Here is a tiny trained network, its code and every weight. The questions are about switching its units off for an input and a class, where a switched-off unit gives its printed mean instead of its output.

import numpy as np


def w(rows, s, z=0):
    codes = np.array(rows[::2]) - 128.0
    scale = np.full(codes.shape[1], s)
    scale[-1] = z or s
    return codes * scale


def f(y):
    return y / 2 * (1 + np.tanh(0.7978845608 * (y + 0.044715 * y**3)))


def log_softmax(a):
    a = a - a.max(-1, keepdims=True)
    return a - np.log(np.exp(a).sum(-1, keepdims=True))


def net(x, mask):
    res = np.array(x, float).reshape(1, 4) / 4 @ E
    y = f(res @ A[0][:, :-1].T + A[0][:, -1])
    res = res + np.where(mask, y, B[0][:, -1]) @ B[0][:, :-1]
    return log_softmax(res[-1] @ U[:, :-1].T + U[:, -1])


A, B = {}, {}
E = w([
[81,171,208],'x0',
[67,2,126],'x1',
[133,206,94],'x2',
[63,99,41],'x3',
],0.007)
A[0] = w([
[132,199,59,89],'N1',
[202,101,219,144],'N2',
[141,155,168,155],'N3',
[49,220,205,113],'N4',
[144,252,132,124],'N5',
[104,169,150,128],'N6',
[160,129,119,130],'N7',
[95,19,194,31],'N8',
[112,130,106,70],'N9',
[145,169,71,120],'N10',
[120,108,116,104],'N11',
[167,196,161,100],'N12',
[120,124,109,86],'N13',
[217,132,109,84],'N14',
[152,76,143,194],'N15',
[147,51,57,123],'N16',
[132,96,38,24],'N17',
[120,114,89,106],'N18',
[108,139,129,99],'N19',
[144,113,129,96],'N20',
[126,189,89,83],'N21',
[186,165,107,2],'N22',
[150,180,130,127],'N23',
[111,127,140,169],'N24',
[107,151,138,94],'N25',
[152,102,105,143],'N26',
[142,106,111,117],'N27',
[43,109,227,84],'N28',
[108,52,69,112],'N29',
[60,129,184,161],'N30',
[135,205,204,134],'N31',
[145,165,172,51],'N32',
[155,171,114,39],'N33',
[83,137,154,180],'N34',
[121,103,91,76],'N35',
[180,62,151,147],'N36',
],0.013,0.003)
B[0] = w([
[120,123,200,191],'N1',
[108,132,4,203],'N2',
[133,93,108,167],'N3',
[230,124,123,227],'N4',
[134,48,200,254],'N5',
[159,113,143,155],'N6',
[118,117,116,137],'N7',
[175,205,174,218],'N8',
[118,127,122,125],'N9',
[126,121,174,171],'N10',
[120,136,137,135],'N11',
[116,49,122,206],'N12',
[119,128,126,126],'N13',
[130,97,78,165],'N14',
[128,196,105,171],'N15',
[80,199,84,217],'N16',
[69,159,126,178],'N17',
[106,133,130,146],'N18',
[136,124,133,125],'N19',
[122,140,118,125],'N20',
[124,127,178,168],'N21',
[118,64,121,155],'N22',
[140,79,156,175],'N23',
[141,134,134,140],'N24',
[145,118,136,130],'N25',
[118,158,117,146],'N26',
[119,148,125,136],'N27',
[213,131,154,198],'N28',
[75,148,147,219],'N29',
[184,137,111,177],'N30',
[124,52,105,230],'N31',
[126,81,100,159],'N32',
[115,85,143,150],'N33',
[169,123,146,155],'N34',
[106,134,136,146],'N35',
[106,213,73,172],'N36',
],0.027,0.0071)
U = w([
[136,178,52,224],'0',
[126,144,51,3],'1',
[92,97,185,130],'2',
[152,219,155,203],'3',
[233,144,99,104],'4',
[148,105,87,129],'5',
[98,154,213,84],'6',
[12,159,133,184],'7',
],0.011,0.0046)

Each question gives the input, the list of numbers given to net, and the class t.
The units are the neurons (one row each of A and B). Each row of codes is followed by its name. A weight is (code - 128) times the scale printed after its matrix; where a second scale follows, it is the last column's (A, B and U).
mask holds one flag per neuron, in row order. A switched-off neuron (its flag False) gives its mean, the last column of its row in B, instead of its output. The means were averaged over made-up inputs and are rounded, as every weight is.
A unit's drop is (log p(t) with every unit on - log p(t) with that unit switched off) / (log p(t) with every unit on - log p(t) with every unit switched off).
The circuit of an input: a set's keep is (log p(t) with only the set's units on - log p(t) with every unit switched off) / (log p(t) with every unit on - log p(t) with every unit switched off). Starting from the 12 units with the biggest drops (on a tie, the unit counted first), units are removed one at a time, each time the one whose removal leaves the highest keep (on an exact tie, the one counted first), for as long as the keep stays at least 0.8.
units of the circuit, in order: the units of the circuit, biggest drop first
unit that matters most: the unit with the biggest drop
top k neurons: the k neurons with the biggest drops, biggest first
drop when u is switched off: that unit's drop, to one decimal
input [-1,0,-5,1], class 3: units of the circuit, in order => [N31 N12]
input [4,6,-7,-6], class 3: units of the circuit, in order => [N8]
input [-6,-7,-8,1], class 1: units of the circuit, in order => [N8 N5]
input [6,-3,6,5], class 2: top 2 neurons => [N5 N1]
input [-7,-6,-7,0], class 1: top 3 neurons => [N8 N14 N29]
input [2,4,2,-3], class 4: top 3 neurons => [N16 N29 N17]
input [-1,-3,3,8], class 7: top 4 neurons => [N4 N28 N8 N17]
input [3,-8,-2,-2], class 5: top 2 neurons => [N4 N2]
input [7,-7,-8,-8], class 4: top 3 neurons => [N4 N28 N30]
input [2,0,3,3], class 6: top 2 neurons => [N2 N31]
input [4,-1,-6,4], class 3: drop when N36 is switched off => -0.1
input [-1,2,5,-1], class 6: drop when N12 is switched off => 0.2
input [2,-3,4,5], class 2: drop when N8 is switched off => 0.2
input [-4,8,-1,-4], class 3: unit that matters most => N8
